Each row has a class, written after it.
-9  -2  32  14  -15  -19  0  8  -3  6  -10  8  11  37  -1  -21  3  9  1  15  13  18  12  -16  20  -15  -12  -4  -4  -6  0  -4  -23 -> H
-2  -20  11  -12  -7  1  6  11  12  3  -4  3  -2  12  -12  -14  3  6  2  12  6  8  4  -2  -9  -13  -14  -16  -1  2  3  -14  -10 -> V
-12  -3  -2  0  5  -19  2  7  -2  19  3  9  3  8  13  -12  -5  14  4  3  -11  -7  10  -22  18  0  -22  22  -10  -5  -24  6  -11 -> D
-1  -21  -1  -1  9  5  -2  3  0  17  -12  8  16  27  -8  -5  1  10  16  14  8  -7  3  -2  -7  -6  -12  6  -9  -6  -11  -4  -10 -> Z
49  -9  -26  10  -8  12  16  11  1  -57  -52  30  0  -6  -5  30  -6  -17  36  -15  17  17  -7  0  44  27  27  -28  18  12  -49  -45  -25 -> V
-19  -8  -11  -4  14  18  -12  -8  -12  13  -2  -10  16  9  -11  -17  12  8  10  -14  -25  -26  -3  9  22  -13  -11  7  8  -11  -6  18  10 -> G
-4  10  -12  -7  5  -2  7  4  3  24  -10  7  -15  6  -8  2  -6  0  7  -9  15  -7  0  11  10  -12  -4  0  1  0  5  -2  -25 -> H
28  30  18  -25  3  -27  12  26  24  2  -13  11  -75  -17  1  26  -23  -13  -41  1  -7  -15  4  17  -49  26  1  45  28  -1  20  11  1 -> U
-4  -14  -14  8  -4  -5  -1  -12  14  5  -5  8  36  31  -32  -15  13  -30  7  -60  2  -19  -11  3  20  -4  -27  -11  -12  12  -21  16  -5 -> U
-11  -17  -1  -5  14  -17  -8  -6  -7  -33  17  3  -1  8  6  3  9  18  1  18  -27  14  2  -2  -19  3  -14  24  -3  -10  9  -21  -2 -> T
13  6  17  -14  -2  11  27  2  -23  26  -7  -2  -18  12  1  -8  -11  12  2  14  -17  -8  12  -9  24  -16  -9  6  18  -10  14  10  -7 -> G
29  6  -2  14  -9  6  17  -31  -39  -26  13  6  49  -54  -15  24  -43  -35  4  28  29  -8  -11  -32  17  13  13  -57  -28  25  -26  17  0 -> D
-54  -16  43  -10  -47  -18  17  -16  -8  32  12  25  44  45  -34  -47  24  31  17  1  -14  30  23  -5  55  -32  -32  -12  6  -43  -14  -30  -4 -> Z
-11  3  8  3  -3  11  21  -8  0  1  1  2  43  32  0  -16  -4  -10  8  -8  17  3  -1  1  31  -9  -15  -21  -3  -4  -16  -1  -15 -> F
22  -22  -5  39  -2  10  -14  -1  -19  12  -4  -3  18  -33  -9  10  -3  -19  -1  3  -1  -19  -4  -24  21  5  9  -16  -8  16  -12  0  0 -> H
4  23  -14  -10  -36  -34  -16  -24  -27  42  33  -13  -62  -51  -28  21  3  24  -57  11  -55  -18  21  6  -7  -17  29  30  62  23  71  17  42 -> U
-8  1  4  -6  19  -2  6  -3  -9  -24  -3  -5  4  -11  4  2  2  7  6  11  -18  -10  -4  15  3  6  3  -7  13  -6  6  -11  0 -> T
-26  -15  -1  -6  7  2  14  14  11  9  -9  -14  32  39  1  -34  1  15  9  -20  0  11  1  6  17  -28  -13  5  -8  2  -4  6  -24 -> A
15  -23  -4  29  -2  7  -14  -3  -3  23  -33  -2  29  15  8  -21  18  9  14  -12  2  -31  9  -13  24  -8  -14  10  -11  -6  12  -4  -16 -> E
-8  4  -7  -16  23  3  11  17  3  12  -4  -2  -6  37  17  -3  1  13  5  12  -11  -4  8  7  2  -6  -9  8  -2  -13  18  -12  -6 -> F
4  6  -14  0  11  13  7  -5  -13  20  -19  -10  10  12  -4  -12  -5  5  1  -1  8  -11  3  1  11  -17  6  0  4  4  8  30  -9 -> G
12  12  21  22  -23  -21  -9  -34  -13  7  13  32  -17  34  -2  -9  5  -27  -8  -27  -18  -8  1  -36  41  11  -42  49  20  -14  13  9  2 -> G
-17  -7  16  15  -15  1  0  -16  -14  24  12  -11  30  25  -16  -26  15  -8  9  -29  0  -28  -3  -8  34  -13  -16  5  8  5  21  17  12 -> G
-3  -23  25  15  -1  -3  -4  3  11  -14  -27  3  37  14  -10  -17  7  -7  15  -15  50  -3  -7  1  8  -15  -5  -16  -17  7  -4  -15  -27 -> V
-29  -20  3  -17  40  -7  -19  10  0  10  4  -4  4  28  4  -14  4  24  17  1  -24  -20  -3  3  -2  -21  -21  9  -10  1  17  -9  -5 -> A
-20  -9  3  -14  29  -11  15  9  2  3  0  -6  -4  28  11  -12  3  30  4  6  -7  19  10  10  -8  -13  -11  12  -6  -7  -3  -6  -21 -> T
-11  -6  7  -14  -12  -14  -10  -4  -3  -27  0  11  6  4  -1  -3  2  10  8  12  -6  15  4  -4  -15  1  -13  -9  -10  -1  10  -27  -9 -> V
-16  -8  -8  -7  -6  -1  12  -7  10  -11  -10  6  -9  12  2  -10  21  10  6  -14  -19  15  -7  0  11  -27  -9  -11  6  -4  -15  -19  -11 -> E
14  -38  66  14  16  -54  16  -1  -5  -19  25  12  26  46  -21  1  -33  11  -43  38  42  46  7  -20  -39  -22  -10  22  -27  -2  40  13  -31 -> U
-10  0  8  -12  6  -9  3  13  6  -2  1  13  4  32  5  1  0  9  8  15  -1  5  4  -3  -2  1  -14  5  -6  -7  -13  -23  -10 -> F
-21  12  4  4  25  -8  19  -5  -7  -22  -19  13  21  21  10  -6  -9  6  17  6  10  -2  -7  5  37  -6  -3  -16  9  7  -6  -16  -12 -> F
52  8  -11  -27  -48  31  35  38  14  92  -12  -26  -92  8  -16  0  -4  14  -14  -20  -10  -31  43  24  8  9  3  26  57  13  29  16  -3 -> T
29  23  -3  -34  -22  35  -2  56  21  38  -9  -10  -81  12  -11  27  -7  -9  -5  -37  0  -19  6  28  -9  17  9  45  24  -21  -29  14  12 -> G
36  1  29  -5  14  7  -15  -22  -25  6  -13  27  -42  -31  -21  15  -26  -36  6  -16  8  -24  11  -9  18  42  -30  -7  -34  1  -7  -14  7 -> V
-19  7  -14  6  -5  -40  16  32  -1  114  31  28  -18  7  7  -8  -10  39  -18  4  -19  7  25  -51  5  -49  -35  49  -16  -16  37  -7  -11 -> U
1  -7  25  19  -6  -9  11  -3  7  29  -7  1  28  29  3  -14  13  -19  -7  -20  13  -16  2  -10  28  -3  -5  2  1  4  -2  -6  -15 -> F
-2  0  18  4  -23  -4  21  25  11  40  -12  -10  23  17  -12  -22  -3  15  -4  -20  5  -18  16  9  20  -11  -6  0  25  6  -3  19  -8 -> U
9  -12  5  -21  4  2  7  7  0  -8  -5  10  -8  5  -7  5  -5  3  14  13  -6  -4  1  5  -1  3  -12  -13  4  -2  8  -27  -10 -> V
10  -29  36  28  71  -15  -19  -31  -10  -98  -24  6  0  40  24  17  3  -1  9  31  32  1  -22  -7  -15  -8  19  -48  13  33  20  -20  -13 -> F
-10  13  11  5  -23  -1  26  2  3  -1  -23  3  8  7  11  -21  1  15  3  -3  -1  13  7  -1  28  -14  -6  -8  14  -8  -9  -6  -15 -> E
-14  4  11  -20  -4  4  14  13  6  18  -2  3  3  26  2  -15  0  11  -5  15  -9  5  16  4  0  -3  -16  -6  -3  -18  -4  -10  -8 -> F
-25  44  -1  6  -92  -27  30  -7  -13  73  18  -11  25  -39  -29  -3  3  -4  -10  -56  42  -11  17  4  64  -19  42  -3  17  10  25  3  0 -> D
-5  1  26  33  -6  -13  -18  5  -1  11  -32  2  28  46  11  -25  11  5  14  -7  42  0  11  -15  26  -16  -8  2  -16  0  0  3  -31 -> H
14  -15  19  19  -34  -1  4  8  -8  22  -5  0  29  11  -9  5  -9  -4  -12  2  -2  -6  4  -11  11  3  8  12  7  -10  4  2  -9 -> Z
56  15  -44  44  20  36  -12  43  4  59  -1  -52  -24  -54  17  23  -6  -13  -49  -10  15  -18  18  6  -25  15  69  23  17  8  20  60  54 -> U
8  -19  -8  -10  33  6  -17  4  -3  -19  -11  -3  -3  13  -4  0  -2  5  10  17  1  -2  1  9  -12  3  -7  -5  -15  2  6  -6  0 -> V
-17  6  19  -1  13  3  4  2  2  10  -7  3  13  37  12  -17  3  12  7  7  21  -2  8  2  13  -18  -10  -16  -1  -11  8  -8  -10 -> F
-22  -6  -7  -22  -7  -20  11  -3  7  -7  14  3  -14  18  9  -20  12  18  -5  12  -24  17  10  -12  -6  -14  -24  16  1  -7  -4  -1  -6 -> D
-10  -5  27  7  -95  -14  -2  1  25  18  3  0  20  -45  -17  -13  25  -31  -32  -47  -33  -32  -15  -8  15  -12  1  32  46  -6  3  -21  -12 -> A
-15  -4  0  9  22  -8  -3  -4  -6  -5  6  -2  9  1  0  -4  5  -4  11  1  0  -6  -8  1  6  0  -5  -5  -5  7  -3  -6  -3 -> H
5  3  2  -2  -78  -17  51  4  20  -20  -40  39  -13  -7  -25  18  2  -10  7  -17  5  2  -19  2  37  -18  25  -18  75  8  -3  -47  -34 -> Z
51  -13  -2  13  22  -2  27  21  -17  74  17  -27  -89  -42  -26  30  -44  -5  -44  20  -3  -49  12  8  0  21  28  24  48  52  78  32  18 -> H
-16  -10  15  -2  -15  -6  5  2  -4  3  1  0  3  15  1  1  8  7  7  -1  -14  -2  -3  -2  -3  -10  -4  9  6  -6  10  -18  2 -> Z
-10  3  -8  20  27  -30  -18  -14  -17  -6  41  15  -6  -6  19  19  25  3  11  20  -13  -7  -2  -19  7  14  3  43  7  -3  27  -47  39 -> F
23  -52  0  20  60  -2  -25  -5  5  -58  -19  -5  -10  42  -2  7  24  7  19  15  21  -4  -4  6  -24  7  13  -19  4  19  12  -13  -1 -> T
-2  3  -8  -16  6  -22  19  4  -5  -7  -1  8  5  9  -4  1  -11  15  -2  11  -21  10  5  -2  -13  -10  -12  2  -1  4  8  -2  -10 -> U
2  -24  5  6  4  -8  -9  -6  -8  -20  -18  3  0  3  7  -10  17  17  15  9  -42  -27  2  -4  16  4  -24  23  24  0  -2  -21  -10 -> T
-4  -4  5  -16  -22  2  10  9  6  11  2  -6  -6  -1  -5  -15  4  3  -10  7  -9  12  10  -1  -9  -12  -9  -8  -1  -4  17  -9  -1 -> V
22  -8  -2  10  8  12  0  -5  -3  2  -8  -14  30  19  0  -13  11  -7  5  7  12  -9  5  8  10  1  -5  23  -3  -12  -8  13  -8 -> T
-11  -4  -8  -14  -22  4  -6  11  12  18  -9  -15  8  9  -16  -10  10  1  2  -22  8  -16  -1  21  3  -15  2  -4  5  9  15  -3  -7 -> V
-7  7  31  -6  29  -16  -42  -10  -10  -14  9  23  -43  -14  53  16  -1  10  -3  36  -45  -15  -2  -29  -62  18  -48  68  -16  -27  -8  -21  7 -> Z
-1  -7  21  9  16  -5  -7  4  6  9  -25  -3  23  11  13  -16  -3  -2  5  -14  9  -23  -2  -4  6  -2  -2  2  3  11  -6  4  -26 -> A
5  -24  27  28  33  -13  -54  2  -17  0  33  -24  -23  7  13  24  -11  6  -33  11  -25  -40  4  -6  -30  36  -2  43  5  25  33  15  32 -> F
-15  -3  19  9  -5  -9  9  -3  -14  -17  -20  -11  21  31  5  -25  4  13  11  3  10  15  11  5  24  -15  -3  -13  -6  3  20  -3  -21 -> H
-25  -22  6  -14  -58  13  26  34  53  56  2  -22  15  65  0  -56  41  8  10  -53  1  -22  11  19  8  -28  -41  20  32  -11  42  -9  -22 -> V
-4  -12  -15  -8  -8  6  20  -10  -2  -4  -7  -5  9  25  -11  -17  14  5  14  -6  -10  10  2  3  13  -18  -10  -24  -8  4  10  -8  -4 -> E
11  9  -2  -40  46  12  25  20  -3  -41  -53  -6  -26  39  34  -3  -3  23  26  14  -32  -5  14  29  26  14  10  -32  16  -23  -10  -2  -18 -> D
-36  -13  25  -1  19  0  -2  0  0  19  -3  -14  53  13  0  -35  2  12  9  -9  -5  -14  -2  2  17  -21  -9  -23  -8  4  -15  9  -13 -> A
-4  -4  -9  -28  15  3  17  -4  -5  4  5  9  -28  16  -11  0  8  3  10  -5  -22  0  -3  3  0  -11  -10  6  9  -9  4  -8  -1 -> G
